Facts:
lodro: flagras 74; batom runo
flabruk: flagras 74
dobre: flagras 74; batom lorum
trubrode: flagras 214; batom tretu
mutri: flagras 368; batom baskil
pebrukla: flagras 214; batom laflik
sofek: flagras 264; batom rifum
stabaza: flagras 368; batom kidrer
brabi: flagras 264; batom petrukli
druzam: flagras 264; batom suzal
miflupi: flagras 368; batom brubra
ripliplum: flagras 264; batom traplus
bokluvin: flagras 214
fluklo: flagras 74; batom grotravek
runo: flagras 264; batom skenar
gufasto: flagras 264; batom natrostim
stuko: flagras 74; batom rudol
kletre: flagras 368; batom vutror
dugun: flagras 264; batom fosti
kluzem: flagras 368; batom relor
trusaplik: flagras 264; batom stapim
tridistem: flagras 74; batom stire
timan: flagras 74; batom grida
briste: flagras 264; batom viklol
brosol: flagras 214
bribrara: flagras 368; batom stonul
staser: flagras 214; batom neflus
rifum: flagras 368; batom zegor
drudas: flagras 368; batom badrir
flinil: flagras 214; batom fegu
bruse: flagras 368; batom driso
vitritrek: flagras 74
plago: flagras 74; batom pluzaklel
guva: flagras 368; batom garok
temul: flagras 368; batom bigro
skestifli: flagras 74
bunin: flagras 74; batom fluklum
gigim: flagras 214; batom sepos
tadi: flagras 214; batom keta
flezum: flagras 368; batom stoskam
greskis: flagras 214; batom flabruk
plemo: flagras 74; batom sadra
temir: flagras 264; batom grogal
petrukli: flagras 368; batom plopim
dristus: flagras 368; batom ploton
ridam: flagras 368; batom metrur
kuvu: flagras 214
flofofur: flagras 264; batom dadra
mufal: flagras 74
listuva: flagras 264; batom bunin
dadra: flagras 214; batom sofek
skiflise: flagras 74
kidrer: flagras 214; batom plutrodil
zevim: flagras 368; batom pebrukla
rofepam: flagras 74; batom viflim
sadra: flagras 368
klibem: flagras 368; batom dobre
teser: flagras 264; batom timan
relor: flagras 214; batom dristus
grogal: flagras 264; batom gode
plavasker: flagras 74; batom klibes
plogrol: flagras 214; batom studrom
flosa: flagras 264
studrom: flagras 214; batom kuvu
vutror: flagras 214; batom skiflise
sufla: flagras 264; batom bratri
fegu: flagras 74; batom retrin
driso: flagras 214; batom kagan
zogum: flagras 74; batom feger
nokil: flagras 368; batom visti
potupek: flagras 264; batom lodro
vibru: flagras 74; batom gufasto
fidre: flagras 74; batom flezum
metrur: flagras 74; batom stuko
deflik: flagras 74; batom kiplun
dritelis: flagras 368; batom stusis
drelok: flagras 74; batom sufla
tevu: flagras 368; batom grobrok
grida: flagras 264; batom skestifli
natrostim: flagras 214; batom staser
gatrek: flagras 264; batom vibru
traplus: flagras 264; batom dodu
stire: flagras 368; batom bebe
stirom: flagras 264; batom stibu
skilu: flagras 368; batom grosor
skiklem: flagras 74; batom plemo
damina: flagras 74; batom nokil
stibu: flagras 368; batom stutri
nadrer: flagras 214; batom traral
stonul: flagras 264; batom planaflo
viklol: flagras 264; batom zekas
lurim: flagras 368; batom skifin
feger: flagras 74; batom stofa
zekas: flagras 214; batom zoplopu
trubru: flagras 74; batom nadrer
kaskezek: flagras 74; batom siruk
sadar: flagras 74; batom tridistem
fosti: flagras 368; batom lurim
lilos: flagras 214; batom mutri
bestol: flagras 264; batom ripliplum
visti: flagras 214; batom plemi
brubra: flagras 264; batom tofli
siruk: flagras 264; batom fidre
gode: flagras 368; batom greskis
zegor: flagras 214; batom bradrol
viflim: flagras 264; batom natru
badrir: flagras 74; batom tevu
grotravek: flagras 368; batom briste
dalu: flagras 214; batom zogum
pluzaklel: flagras 368; batom mufal
tretu: flagras 214; batom flosa
nurokos: flagras 74; batom stirom
garok: flagras 74; batom gatrek
skifin: flagras 74; batom skiklem
ploton: flagras 264; batom rofepam
plirun: flagras 74
lorum: flagras 264; batom nerabom
mesuk: flagras 368; batom brabi
stofa: flagras 264; batom trubru
sepos: flagras 368; batom dritelis
tofli: flagras 264; batom kletre
dodu: flagras 214; batom dalu
stusis: flagras 214; batom brosol
grobrok: flagras 264; batom trusaplik
suzal: flagras 74; batom sagre
tudran: flagras 368; batom sozom
neflus: flagras 264; batom ridam
natru: flagras 368; batom trofebrok
stoskam: flagras 74; batom fluklo
skugil: flagras 264; batom klibem
rudol: flagras 368; batom sadar
kagan: flagras 368
druskir: flagras 74; batom nurokos
planaflo: flagras 368; batom dugun
pomos: flagras 368; batom mesuk
patrem: flagras 264; batom guva
plemi: flagras 74; batom skilu
fluklum: flagras 264; batom bestol
stutri: flagras 368; batom fladro
zoplopu: flagras 214; batom bruse
nerabom: flagras 74; batom gigim
sagre: flagras 74; batom pomos
trofebrok: flagras 368; batom miflupi
stapim: flagras 264; batom kaskezek
bradrol: flagras 74; batom damina
retrin: flagras 264; batom plavasker
bigro: flagras 264; batom listuva
laflik: flagras 214; batom stabaza
pliklo: flagras 264
skenar: flagras 264; batom bribrara
keta: flagras 264; batom druzam
baskil: flagras 368; batom zevim
fladro: flagras 264; batom patrem
traral: flagras 74; batom trubrode
plopim: flagras 264; batom deflik
bebe: flagras 74; batom pluso
sozom: flagras 264; batom tadi
pluso: flagras 214; batom plogrol
grosor: flagras 214; batom kluzem
bratri: flagras 74; batom temul
grinan: flagras 264; batom sozos
sozos: flagras 264; batom drelok
plutrodil: flagras 74; batom grinan
klibes: flagras 214; batom plirun
kiplun: flagras 264; batom temir

Known rows:
kidrer: [203,-151,-78,54,-93,-96,-15,-65,130,170,82,-26,-92,-30,-48,-272,-28,40,104,126,39,267,-102,2,25,4,-50,125,-110,58,-152,254]
natrostim: [276,-151,-101,89,-76,-68,26,-68,46,190,106,-27,-29,-35,4,-139,-26,74,5,61,32,297,-43,-50,35,9,61,60,-145,54,-107,109]
gigim: [139,-176,-87,21,-139,-112,106,-48,-114,314,87,21,-112,-73,9,-104,-102,47,181,69,-32,283,29,-30,36,35,-1,51,-151,-33,-203,91]
trubrode: [328,-159,-35,-7,-10,60,147,-57,-44,190,11,-89,28,-85,277,-294,-65,37,25,-21,-51,91,149,-86,7,49,251,42,-195,47,35,-199]
zoplopu: [261,-191,-64,-123,-197,34,-2,-49,69,247,49,-41,-28,-147,121,-421,-52,-40,140,74,-166,129,71,-81,-1,35,158,16,-151,53,-65,-94]
greskis: [40,-191,29,-8,-109,19,154,-2,64,141,-34,-95,-60,-26,137,-650,-40,-16,257,73,58,125,47,-86,11,115,-16,82,-182,-8,87,-107]
listuva: [158,95,-96,-20,25,-54,3,-30,67,-164,-107,-60,3,-10,93,-19,-54,-91,170,106,-116,34,96,-164,-61,-93,160,16,-91,5,114,-19]
brubra: [189,95,-120,-74,96,-32,22,29,-135,-108,-134,86,-107,-88,21,-57,-67,-134,301,116,-115,125,113,-208,-31,-35,92,26,-71,22,99,5]
keta: [287,146,-77,-93,66,-64,-18,-69,32,-110,-94,-19,-80,-70,147,68,-130,-67,216,88,-240,-93,171,-111,-81,-126,186,16,-45,-1,-17,76]
stapim: [39,121,-89,96,63,-189,51,-40,-73,-141,-93,10,-103,73,-21,225,-115,-8,214,92,8,187,64,-126,-22,-100,2,19,-83,-74,-1,169]
stirom: [215,179,-135,126,-45,-95,-30,-60,38,-253,155,0,14,-30,-204,173,-1,29,183,85,-91,280,28,-235,-34,-54,82,-125,-80,-29,27,135]
patrem: [200,163,-138,115,-38,-111,-40,-59,28,-221,107,7,5,3,-170,191,-17,21,140,88,-74,278,30,-214,-23,-74,104,-101,-80,-26,25,134]
brabi: [94,104,-50,-57,13,-60,20,-40,52,-167,-120,-39,-72,-10,100,-111,-104,-86,265,99,-129,-13,138,-158,-58,-60,111,-1,-80,-34,90,11]
grinan: [83,99,-129,51,-17,-174,-105,-54,115,-161,-62,10,-78,72,-105,103,-72,-46,153,150,-28,222,-16,-146,-17,-107,15,-16,-56,-4,-15,258]
flofofur: [14,95,-39,-11,-94,-135,33,-97,206,-133,-67,-199,57,21,187,93,-98,-57,199,98,-170,-94,134,-87,-106,-133,159,-7,-119,-93,59,-62]
kletre: [-27,-57,-71,-108,145,130,-63,-40,-207,-21,-161,217,-50,-93,157,-163,100,-89,159,47,-162,221,81,-81,-20,243,-143,-63,-42,20,-36,-8]
trubru: [84,165,-112,-22,5,-14,-1,-30,-89,56,148,72,-25,-8,-34,81,-89,38,-355,-68,163,59,-8,-12,48,95,131,-165,-153,-48,-27,-75]
plemi: [-21,135,-70,-125,-59,-6,40,-9,51,60,117,-61,-8,-103,60,-136,-47,-68,-129,21,44,-186,-35,83,-44,78,37,-27,-141,-62,-3,-164]
dobre: [-33,122,-104,-159,-62,-16,90,34,-131,156,123,22,-59,-173,8,-61,-54,-104,-22,34,-6,-95,-12,65,-32,111,0,5,-148,-81,-49,-195]
skifin: [70,131,-177,-6,-33,-64,-63,-9,-4,59,161,52,12,-30,-139,150,4,-19,-372,26,169,147,-172,34,29,45,45,-69,-134,1,-48,-8]

Rows:
No name comes twice in this set of rows, the named rows included.
[422,-121,-38,-90,9,20,79,-90,23,223,39,-61,-89,-172,226,-316,-95,28,167,59,-198,-67,109,35,-36,-16,134,151,-99,68,-142,55] -> tadi
[-198,101,-19,-114,-78,29,75,61,17,10,45,-3,-61,-38,-21,-459,-31,-109,-51,28,193,-73,-49,-26,6,185,-66,-70,-167,-76,144,-203] -> flabruk
[-322,-86,20,-56,-1,86,-22,-61,10,-112,-178,60,-1,59,198,-366,75,-55,172,29,-62,154,79,-77,-27,265,-195,-130,-101,-77,78,-87] -> gode
[87,154,-149,-87,52,-9,-41,59,-241,101,116,239,-185,-88,-211,-83,-63,-57,-165,22,158,170,-92,-36,71,148,-62,-87,-91,6,-80,88] -> skiflise
[303,-146,-102,14,15,-25,56,-1,-189,246,54,143,-184,-94,-57,-280,-61,30,151,73,40,370,3,-107,76,76,-5,72,-113,70,-131,183] -> vutror

The same elements again, as new rows of numbers:
Known rows:
tevu: [-115,-128,-17,166,121,203,-264,-127,93,350,-1,-201,73,-141,-65,36,148,25,152,-291,153,-5,144,-13,-50,46]
plopim: [-99,194,-46,113,406,86,-229,-386,-71,295,1,-88,-283,-13,-90,81,144,-198,-135,101,-2,127,178,59,-93,105]
bribrara: [-224,-387,-59,202,180,157,-273,-118,28,270,98,-190,-138,-208,-38,69,192,13,-52,-335,150,-60,159,47,70,173]
kletre: [-144,-207,-52,207,87,37,-397,-220,92,252,70,-152,92,-187,0,15,203,13,164,-54,229,136,183,67,-87,121]
fegu: [-155,-9,-14,155,269,13,-119,-69,-26,62,-22,-195,196,-333,-76,-129,54,-187,-387,142,119,69,229,16,-134,105]
lilos: [-96,165,-92,114,84,-26,-269,-97,-107,287,40,-39,358,-264,-62,357,478,-125,-284,-35,19,44,202,-25,-41,204]
bestol: [-65,267,4,135,323,-20,-267,-200,24,351,-16,-85,-256,-168,-106,-38,220,-207,67,140,-112,151,221,99,-8,296]
tofli: [-121,187,29,138,273,184,-468,-351,-38,231,20,-100,-181,-224,-38,-75,259,-170,113,443,34,219,220,65,-88,227]
stibu: [-106,-337,-20,195,172,-54,-317,-77,53,265,-45,-136,-48,-51,-78,9,325,63,-95,-442,161,201,162,11,-34,54]
flofofur: [-52,128,28,131,288,63,-241,-295,-94,396,-60,-174,-337,-330,-64,-29,172,-158,-108,38,-112,177,163,8,-60,224]
skiklem: [-240,-131,-17,153,303,127,-139,-41,-51,-5,39,-208,32,-402,-64,-104,81,-182,-468,128,103,-37,226,34,-35,142]
nerabom: [-132,31,39,208,312,104,-101,-68,-72,187,6,-230,300,-255,-93,-228,75,-176,-484,8,184,74,258,-14,-228,275]
sufla: [-111,236,-112,105,296,51,-309,-222,-17,404,-17,-138,-147,-147,-69,-41,287,-233,3,91,-134,191,240,36,16,242]
grida: [-102,148,21,132,340,170,-306,-287,-63,332,-22,-120,-244,-164,-90,-49,217,-178,-12,154,-45,144,199,27,-41,225]
teser: [-108,157,18,131,332,181,-304,-286,-63,338,-25,-122,-240,-172,-92,-51,217,-179,-18,140,-45,148,201,25,-41,227]
plemo: [-235,-125,-20,151,301,103,-135,-43,-51,-1,33,-207,44,-395,-68,-109,78,-184,-455,131,105,-24,227,30,-39,141]
vutror: [-91,172,24,147,68,14,-382,-177,-77,136,69,17,316,-317,-46,343,455,-89,-127,300,137,73,193,32,-107,229]
ridam: [-147,-421,-51,222,126,-63,-219,-182,19,322,-68,-85,158,-129,-80,-18,159,-1,228,-220,162,104,163,3,38,90]
flezum: [-113,-73,0,146,108,283,-263,-115,106,345,-10,-215,93,-142,-72,36,134,30,212,-273,153,-35,135,-33,-58,15]
listuva: [-81,252,-47,120,314,-1,-289,-207,10,380,-17,-110,-203,-162,-88,-42,249,-215,42,115,-125,164,229,75,3,274]

Rows:
No name comes twice in this set of rows, the named rows included.
[-147,-159,24,152,293,-104,-172,-9,-47,-28,-117,-132,123,-257,-112,-179,199,-146,-456,70,126,214,230,-9,-89,26] -> garok
[-84,174,67,187,374,282,-294,-280,-114,454,6,-159,-127,-89,-109,-147,240,-169,-117,11,24,149,230,-5,-134,401] -> lorum
[-81,-39,43,157,122,-96,-255,-102,-139,170,-69,79,294,-230,-128,306,478,-73,-180,74,74,98,174,-26,-6,175] -> natrostim
[-5,104,34,145,44,-149,-177,-145,-143,298,-11,-67,141,-498,-54,395,355,-64,-355,-69,-13,62,127,-22,-105,222] -> zegor
[-199,-343,-64,204,168,129,-269,-132,40,286,81,-186,-88,-192,-41,61,179,13,-17,-324,149,-32,161,46,39,161] -> sadra
[-124,-143,-156,180,112,-124,-237,-85,120,408,37,-176,114,-128,-35,47,218,-39,76,-383,73,98,196,58,8,147] -> temul
[-152,-172,17,159,281,-100,-152,-29,-54,-10,-122,-123,179,-272,-112,-186,166,-155,-392,101,124,197,231,-7,-75,36] -> vibru
[-154,83,-132,128,236,-139,-116,-5,29,128,-14,-205,270,-318,-54,-122,111,-240,-365,81,31,113,265,41,-77,115] -> bratri
[-48,121,32,134,280,44,-234,-299,-95,404,-63,-181,-351,-353,-58,-20,172,-154,-124,27,-118,182,159,8,-67,221] -> sofek
[-96,-9,50,137,357,74,-359,-231,-91,253,-124,-50,-275,-90,-130,-105,347,-136,-63,95,-38,278,201,0,0,161] -> gatrek
[-127,-233,-61,199,135,25,-248,-159,66,346,24,-170,42,-134,-50,51,162,11,58,-323,157,59,162,30,-38,123] -> pluzaklel
[-146,97,16,117,248,158,-126,-43,4,56,-50,-217,218,-338,-89,-125,32,-171,-281,174,114,14,214,-16,-138,32] -> badrir
[-53,172,79,199,165,106,-230,-111,-154,352,61,-43,379,-200,-112,257,431,-84,-347,-90,137,11,207,-31,-169,403] -> gigim

Now the same elements, written a new way:
Known rows:
pomos: [324,339,-18,-322,-112,-88,49,-19,173,159,-422,221,-161]
mesuk: [341,332,-45,-351,-120,-76,50,-13,190,128,-417,229,-181]
vutror: [506,526,-382,-281,-19,-323,71,200,-45,155,-252,254,202]
stutri: [245,407,-139,-275,-19,-22,313,-50,228,-88,-370,260,-213]
stibu: [240,408,-149,-264,-4,-7,316,-42,236,-96,-375,252,-229]
timan: [423,167,-27,-208,-196,-39,43,177,57,-25,142,210,-78]
metrur: [329,116,-109,-287,-159,-144,15,3,-126,-97,43,115,38]
stonul: [506,101,-93,-290,113,-113,469,-34,-5,163,-180,38,223]
bunin: [321,106,-122,-215,-148,-94,5,70,-93,-91,-3,192,6]
grinan: [450,52,-104,-309,127,-177,427,85,-4,356,-174,116,36]
plutrodil: [204,99,-130,-274,-105,-202,74,91,-119,26,63,195,-174]
lurim: [346,378,-88,-425,-93,-93,247,-161,182,-37,-302,125,-111]
flofofur: [552,-186,30,-180,175,-201,320,41,85,144,-349,87,18]
gode: [488,203,-254,-510,-76,-9,95,24,214,24,-397,289,-316]
briste: [465,-13,-191,-221,-38,-123,366,75,0,310,-339,74,182]
laflik: [477,348,-247,-294,26,-519,195,158,85,106,-141,173,-108]
patrem: [431,118,-158,-165,178,-53,528,73,45,135,-238,144,133]
sadar: [357,94,-85,-338,-184,-165,-32,-23,-140,-64,53,81,65]
bokluvin: [597,358,-235,-237,-7,-408,112,138,97,-5,-238,181,82]
brosol: [507,249,-355,-249,7,-438,24,124,-21,-4,-410,181,109]

Rows:
No name comes twice in this set of rows, the named rows included.
[298,278,-153,-358,-203,-96,107,-63,178,91,-459,165,-158] -> grotravek
[379,289,-111,-398,-103,-48,65,1,196,91,-413,250,-214] -> petrukli
[370,19,-223,-275,-115,-70,-30,162,-90,-60,-43,255,-99] -> deflik
[453,-20,-199,-208,-83,-127,380,71,-5,321,-336,45,183] -> viklol
[219,428,148,-213,-95,-143,22,-42,167,233,-445,206,-93] -> tudran
[723,323,-210,-431,-128,-471,24,13,61,34,-155,16,207] -> kuvu
[455,326,-23,-531,-170,-133,59,-173,154,84,-305,75,-64] -> stire

